Below are the code and all the weights of a small trained network. Each question names an input and a target symbol and asks about switching units off, where a switched-off unit gives its printed mean instead of its output.

import numpy as np


def w(rows, s, z=0):
    codes = np.array(rows[::2]) - 128.0
    scale = np.full(codes.shape[1], s)
    scale[-1] = z or s
    return codes * scale


def softmax(a):
    e = np.exp(a - a.max(-1, keepdims=True))
    return e / e.sum(-1, keepdims=True)


def log_softmax(a):
    a = a - a.max(-1, keepdims=True)
    return a - np.log(np.exp(a).sum(-1, keepdims=True))


def net(x, mask):
    ids = ['αεθπτψ'.index(c) for c in x.split()]
    T = len(ids)
    res = E[ids] + P[:T]
    u = 0
    for l in range(3):
        r = res
        for j in range(3):
            rows = slice(2 * j, 2 * j + 2)
            q, k, v = (r @ M[l][rows].T for M in (Q, K, V))
            z = softmax(np.where(np.tri(T) > 0, q @ k.T / 2**0.5, -1e9)) @ v
            o = O[l][rows]
            res = res + np.where(mask[u + j], z, o[:, -1]) @ o[:, :-1]
        u += 3
    return log_softmax(res[-1] @ U[:, :-1].T + U[:, -1])


Q, K, V, O = {}, {}, {}, {}
E = w([
[174,251,86,229,180],'α',
[250,149,43,88,86],'ε',
[144,2,100,154,177],'θ',
[53,124,247,162,183],'π',
[76,150,101,22,172],'τ',
[226,166,250,91,77],'ψ',
],0.0041)
P = w([
[78,107,114,143,79],'0',
[153,130,137,117,145],'1',
[149,121,126,109,141],'2',
[161,134,136,103,150],'3',
[165,125,130,118,161],'4',
[163,132,139,106,172],'5',
[158,133,118,110,186],'6',
[173,127,130,114,195],'7',
[176,128,138,88,204],'8',
[176,122,129,96,216],'9',
[186,126,123,100,226],'10',
[185,141,125,101,241],'11',
[178,128,115,103,254],'12',
],0.0022)
Q[0] = w([
[167,125,118,86,153],'L0H1',
[65,112,111,149,150],'L0H1',
[106,129,131,126,127],'L0H2',
[58,128,121,171,81],'L0H2',
[150,111,173,105,83],'L0H3',
[211,138,143,97,2],'L0H3',
],0.028)
K[0] = w([
[85,170,116,148,114],'L0H1',
[191,108,165,109,124],'L0H1',
[138,125,120,138,141],'L0H2',
[172,118,145,98,173],'L0H2',
[175,128,112,119,93],'L0H3',
[233,139,143,90,3],'L0H3',
],0.036)
V[0] = w([
[124,140,127,132,123],'L0H1',
[128,125,124,129,125],'L0H1',
[176,131,152,99,250],'L0H2',
[136,121,136,122,152],'L0H2',
[177,135,149,107,46],'L0H3',
[163,127,138,115,93],'L0H3',
],0.014)
O[0] = w([
[126,135,127,131,110,126],'L0H1',
[122,122,119,133,124,125],'L0H1',
[233,125,178,89,238,253],'L0H2',
[152,115,132,124,156,149],'L0H2',
[195,154,146,142,3,107],'L0H3',
[171,144,145,133,76,130],'L0H3',
],0.0063,0.0023)
Q[1] = w([
[71,105,47,168,73],'L1H1',
[77,128,180,182,62],'L1H1',
[33,128,115,144,68],'L1H2',
[249,147,170,53,232],'L1H2',
[46,103,110,171,89],'L1H3',
[132,184,142,100,143],'L1H3',
],0.013)
K[1] = w([
[190,104,232,136,141],'L1H1',
[213,83,116,102,168],'L1H1',
[181,118,147,132,66],'L1H2',
[35,126,46,188,251],'L1H2',
[207,144,131,118,182],'L1H3',
[99,99,140,173,100],'L1H3',
],0.013)
V[1] = w([
[136,127,134,122,129],'L1H1',
[129,130,116,133,124],'L1H1',
[47,131,104,154,2],'L1H2',
[134,135,139,137,142],'L1H2',
[122,127,131,115,133],'L1H3',
[126,133,122,118,127],'L1H3',
],0.0083)
O[1] = w([
[134,126,131,121,143,131],'L1H1',
[117,129,126,127,124,126],'L1H1',
[37,123,98,167,1,2],'L1H2',
[137,131,133,124,126,139],'L1H2',
[135,130,124,138,120,131],'L1H3',
[129,129,121,130,133,129],'L1H3',
],0.0066,0.005)
Q[2] = w([
[253,201,140,158,86],'L2H1',
[139,117,146,93,174],'L2H1',
[134,179,113,176,92],'L2H2',
[189,154,145,127,111],'L2H2',
[190,217,111,204,108],'L2H3',
[243,163,165,118,102],'L2H3',
],0.046)
K[2] = w([
[177,126,145,94,232],'L2H1',
[70,138,100,168,136],'L2H1',
[201,127,156,92,158],'L2H2',
[140,128,128,121,193],'L2H2',
[254,144,168,85,212],'L2H3',
[108,124,120,126,200],'L2H3',
],0.046)
V[2] = w([
[158,41,121,244,141],'L2H1',
[184,45,20,66,99],'L2H1',
[48,121,73,147,214],'L2H2',
[109,122,227,112,137],'L2H2',
[72,8,232,94,115],'L2H3',
[76,156,95,2,121],'L2H3',
],0.026)
O[2] = w([
[170,105,181,223,116,128],'L2H1',
[131,252,205,139,142,135],'L2H1',
[170,153,65,166,131,254],'L2H2',
[168,85,142,74,151,122],'L2H2',
[234,107,162,93,80,46],'L2H3',
[122,195,77,59,119,133],'L2H3',
],0.022,0.0067)
U = w([
[60,62,56,221,176,208],'α',
[50,216,206,149,146,7],'ε',
[235,173,203,216,131,164],'θ',
[201,4,83,100,69,27],'π',
[159,201,56,43,135,201],'τ',
[99,43,208,48,142,120],'ψ',
],0.0022)

Each question gives the input, a string of symbols that net reads in full, and the target symbol t.
The units are the heads (2 rows each of Q, K, V and O). Each row of codes is followed by its name. A weight is (code - 128) times the scale printed after its matrix; where a second scale follows, it is the last column's (O and U).
mask holds one flag per head, layer by layer. A switched-off head (its flag False) gives its mean, the last column of its rows in O, instead of its output. The means were averaged over made-up inputs and are rounded, as every weight is.
A unit's drop is (log p(t) with every unit on - log p(t) with that unit switched off) / (log p(t) with every unit on - log p(t) with every unit switched off).
The circuit of an input: a set's keep is (log p(t) with only the set's units on - log p(t) with every unit switched off) / (log p(t) with every unit on - log p(t) with every unit switched off). Starting from all 9 units, units are removed one at a time, each time the one whose removal leaves the highest keep (on an exact tie, the one counted first), for as long as the keep stays at least 0.8.
units of the circuit, in order: the units of the circuit, biggest drop first
which heads matter: for each layer, one digit per head in row order, 1 if its drop is at least 0.15 and else 0, layers parted by /
drop when u is switched off: that unit's drop, to one decimal
input ε ψ ψ, target ψ: units of the circuit, in order	[L2H2, L0H3]
input τ π ψ θ ε π τ ε, target τ: units of the circuit, in order	[L2H3, L2H1, L0H3]
input τ α ε τ ε τ α π ε π ψ ε ψ, target π: units of the circuit, in order	[L2H1, L2H3, L0H3]
input ε τ ψ ε ψ, target τ: which heads matter	001 / 000 / 101
input ε ε π ψ θ, target ε: which heads matter	000 / 000 / 110
input ε α τ α α α ψ, target α: units of the circuit, in order	[L2H3, L2H1]
input θ τ ψ α α τ, target θ: units of the circuit, in order	[L2H1, L2H3, L0H2]
input ε α α τ θ τ ε τ, target ε: units of the circuit, in order	[L1H2, L2H1, L2H2, L0H3]
input ψ ε ε θ ε τ π, target ψ: units of the circuit, in order	[L2H2, L0H3, L1H2]
input ε τ ψ π α τ π θ, target ε: which heads matter	001 / 000 / 110
input ε θ π τ τ ψ, target τ: which heads matter	000 / 000 / 101
input ψ τ α ε ε θ ε τ ε τ, target ψ: units of the circuit, in order	[L2H2, L1H2, L0H3]
input θ θ τ τ α ε, target α: units of the circuit, in order	[L2H3, L0H2, L1H2]
input π ε α ε, target α: units of the circuit, in order	[L2H3]
input ε ψ α π ψ τ, target ε: which heads matter	000 / 000 / 110
input α π θ τ θ ψ ε π τ θ θ ψ ψ, target θ: which heads matter	000 / 000 / 100
input α ε α θ π ψ ψ ψ ψ π θ τ π, target α: units of the circuit, in order	[L2H3, L0H3, L2H1]
input ψ τ τ ψ τ π, target ψ: which heads matter	001 / 010 / 010
input ε τ ψ α θ τ τ π, target ε: which heads matter	001 / 000 / 110
input π τ ε π τ π, target π: drop when L1H3 is switched off	0.0
input τ τ θ π ε ε ψ, target π: drop when L2H3 is switched off	0.2
input ε ε ψ, target ψ: drop when L1H2 is switched off	0.1
input α τ ψ α π θ τ τ τ θ θ α ψ, target α: drop when L2H1 is switched off	0.1
